Below are the code and all the weights of a small trained network. Each question names an input and a class and asks about switching units off, where a switched-off unit gives its printed mean instead of its output.

import numpy as np


def w(rows, s, z=0):
    codes = np.array(rows[::2]) - 128.0
    scale = np.full(codes.shape[1], s)
    scale[-1] = z or s
    return codes * scale


def norm(h):
    return h / np.sqrt((h * h).mean(-1, keepdims=True) + 1e-5)


def f(y):
    return np.maximum(y, 0)


def log_softmax(a):
    a = a - a.max(-1, keepdims=True)
    return a - np.log(np.exp(a).sum(-1, keepdims=True))


def net(x, mask):
    res = np.array(x, float).reshape(1, 4) / 4 @ E
    u = 0
    for l in range(2):
        y = f(norm(res) @ A[l][:, :-1].T + A[l][:, -1])
        res = res + np.where(mask[u : u + 8], y, B[l][:, -1]) @ B[l][:, :-1]
        u += 8
    return log_softmax(norm(res)[-1] @ U[:, :-1].T + U[:, -1])


A, B = {}, {}
E = w([
[84,51,135,119,156,95,124,110],'x0',
[115,87,106,133,128,133,98,85],'x1',
[171,175,145,65,176,161,110,54],'x2',
[105,171,121,111,163,126,252,121],'x3',
],0.0026)
A[0] = w([
[90,10,121,95,156,133,139,58,31],'L0N0',
[124,168,140,77,213,117,253,112,12],'L0N1',
[146,208,122,113,155,125,178,34,170],'L0N2',
[84,92,111,157,132,113,250,170,76],'L0N3',
[142,168,124,113,148,140,131,66,91],'L0N4',
[111,133,132,144,115,154,73,157,10],'L0N5',
[124,164,132,130,135,153,85,136,103],'L0N6',
[90,117,121,116,142,133,141,125,124],'L0N7',
],0.0054,0.0013)
B[0] = w([
[106,115,150,195,207,104,71,101,210],'L0N0',
[91,170,122,31,202,150,124,234,254],'L0N1',
[81,154,123,101,108,212,105,89,251],'L0N2',
[158,114,170,173,3,159,177,79,240],'L0N3',
[117,146,109,189,65,131,154,98,192],'L0N4',
[153,208,163,65,143,93,157,122,162],'L0N5',
[133,102,78,137,89,102,105,147,159],'L0N6',
[195,157,128,102,102,109,106,134,153],'L0N7',
],0.0068,0.0044)
A[1] = w([
[180,164,83,103,154,175,176,99,200],'L1N0',
[207,87,134,197,114,135,123,102,121],'L1N1',
[217,129,80,65,149,33,104,206,13],'L1N2',
[165,160,113,81,197,150,87,131,156],'L1N3',
[112,133,83,113,186,168,138,85,30],'L1N4',
[102,168,93,44,217,175,198,191,1],'L1N5',
[133,57,114,185,255,50,85,83,71],'L1N6',
[184,69,159,154,71,114,253,114,7],'L1N7',
],0.0068,0.00072)
B[1] = w([
[131,58,108,115,165,109,63,102,197],'L1N0',
[104,152,149,94,153,151,164,171,196],'L1N1',
[148,178,220,171,131,88,102,135,171],'L1N2',
[86,99,108,159,102,134,192,142,200],'L1N3',
[185,128,140,105,90,78,140,222,182],'L1N4',
[52,100,198,95,254,170,93,147,254],'L1N5',
[234,150,102,78,166,128,247,10,233],'L1N6',
[99,53,24,188,130,50,135,174,218],'L1N7',
],0.0086,0.0049)
U = w([
[181,221,252,190,81,53,79,166,87],'0',
[91,29,24,215,61,55,199,200,161],'1',
[239,137,115,98,177,108,244,2,191],'2',
[154,131,42,109,22,194,29,70,3],'3',
[23,106,170,46,238,205,117,191,181],'4',
],0.0069,0.0016)

Each question gives the input, the list of numbers given to net, and the class t.
The units are the neurons (one row each of A and B). Each row of codes is followed by its name. A weight is (code - 128) times the scale printed after its matrix; where a second scale follows, it is the last column's (A, B and U).
mask holds one flag per neuron, layer by layer. A switched-off neuron (its flag False) gives its mean, the last column of its row in B, instead of its output. The means were averaged over made-up inputs and are rounded, as every weight is.
A unit's drop is (log p(t) with every unit on - log p(t) with that unit switched off) / (log p(t) with every unit on - log p(t) with every unit switched off).
The circuit of an input: a set's keep is (log p(t) with only the set's units on - log p(t) with every unit switched off) / (log p(t) with every unit on - log p(t) with every unit switched off). Starting from the 12 units with the biggest drops (on a tie, the unit counted first), units are removed one at a time, each time the one whose removal leaves the highest keep (on an exact tie, the one counted first), for as long as the keep stays at least 0.8.
units of the circuit, in order: the units of the circuit, biggest drop first
most important unit: the unit with the biggest drop
k most important neurons: the k neurons with the biggest drops, biggest first
k most important neurons of layer l: the k neurons of layer l with the biggest drops, biggest first
drop when u is switched off: that unit's drop, to one decimal
input [-3,-1,5,-7], class 0: units of the circuit, in order -> [L0N2; L1N6; L1N5]
input [-3,0,6,-4], class 3: 2 most important neurons -> [L0N1; L1N5]
input [5,-8,-7,5], class 1: units of the circuit, in order -> [L0N3; L1N7]
input [3,-6,-5,-6], class 0: 2 most important neurons -> [L0N3; L0N0]
input [-2,3,-2,-7], class 0: 2 most important neurons -> [L0N2; L0N0]
input [-6,-4,1,-4], class 0: 3 most important neurons -> [L0N2; L0N3; L0N1]
input [8,-2,-1,-2], class 2: most important unit -> L1N6
input [7,3,-2,2], class 2: units of the circuit, in order -> [L0N0; L1N6]
input [-4,7,4,-2], class 3: 4 most important neurons -> [L1N5; L0N1; L1N6; L1N7]
input [-5,-6,-1,-4], class 0: 2 most important neurons of layer 0 -> [L0N3; L0N1]
input [-5,-6,-8,-3], class 1: 2 most important neurons -> [L0N1; L1N7]
input [0,2,4,-1], class 3: 2 most important neurons -> [L0N1; L1N5]
input [-3,-7,-3,-5], class 0: 2 most important neurons -> [L0N3; L0N1]
input [-6,-3,1,-4], class 0: most important unit -> L0N2
input [6,4,-4,5], class 1: 2 most important neurons -> [L0N3; L1N7]
input [-2,5,2,-4], class 2: 3 most important neurons -> [L0N2; L0N1; L0N3]
input [-3,2,3,-7], class 0: 2 most important neurons of layer 0 -> [L0N2; L0N0]
input [-7,-7,8,-6], class 3: 3 most important neurons -> [L0N1; L1N5; L1N6]
input [-7,4,-3,-7], class 0: drop when L0N2 is switched off -> 0.2
input [-8,7,-3,3], class 1: drop when L0N1 is switched off -> 2.0
input [-7,7,-5,5], class 1: drop when L0N3 is switched off -> 0.4
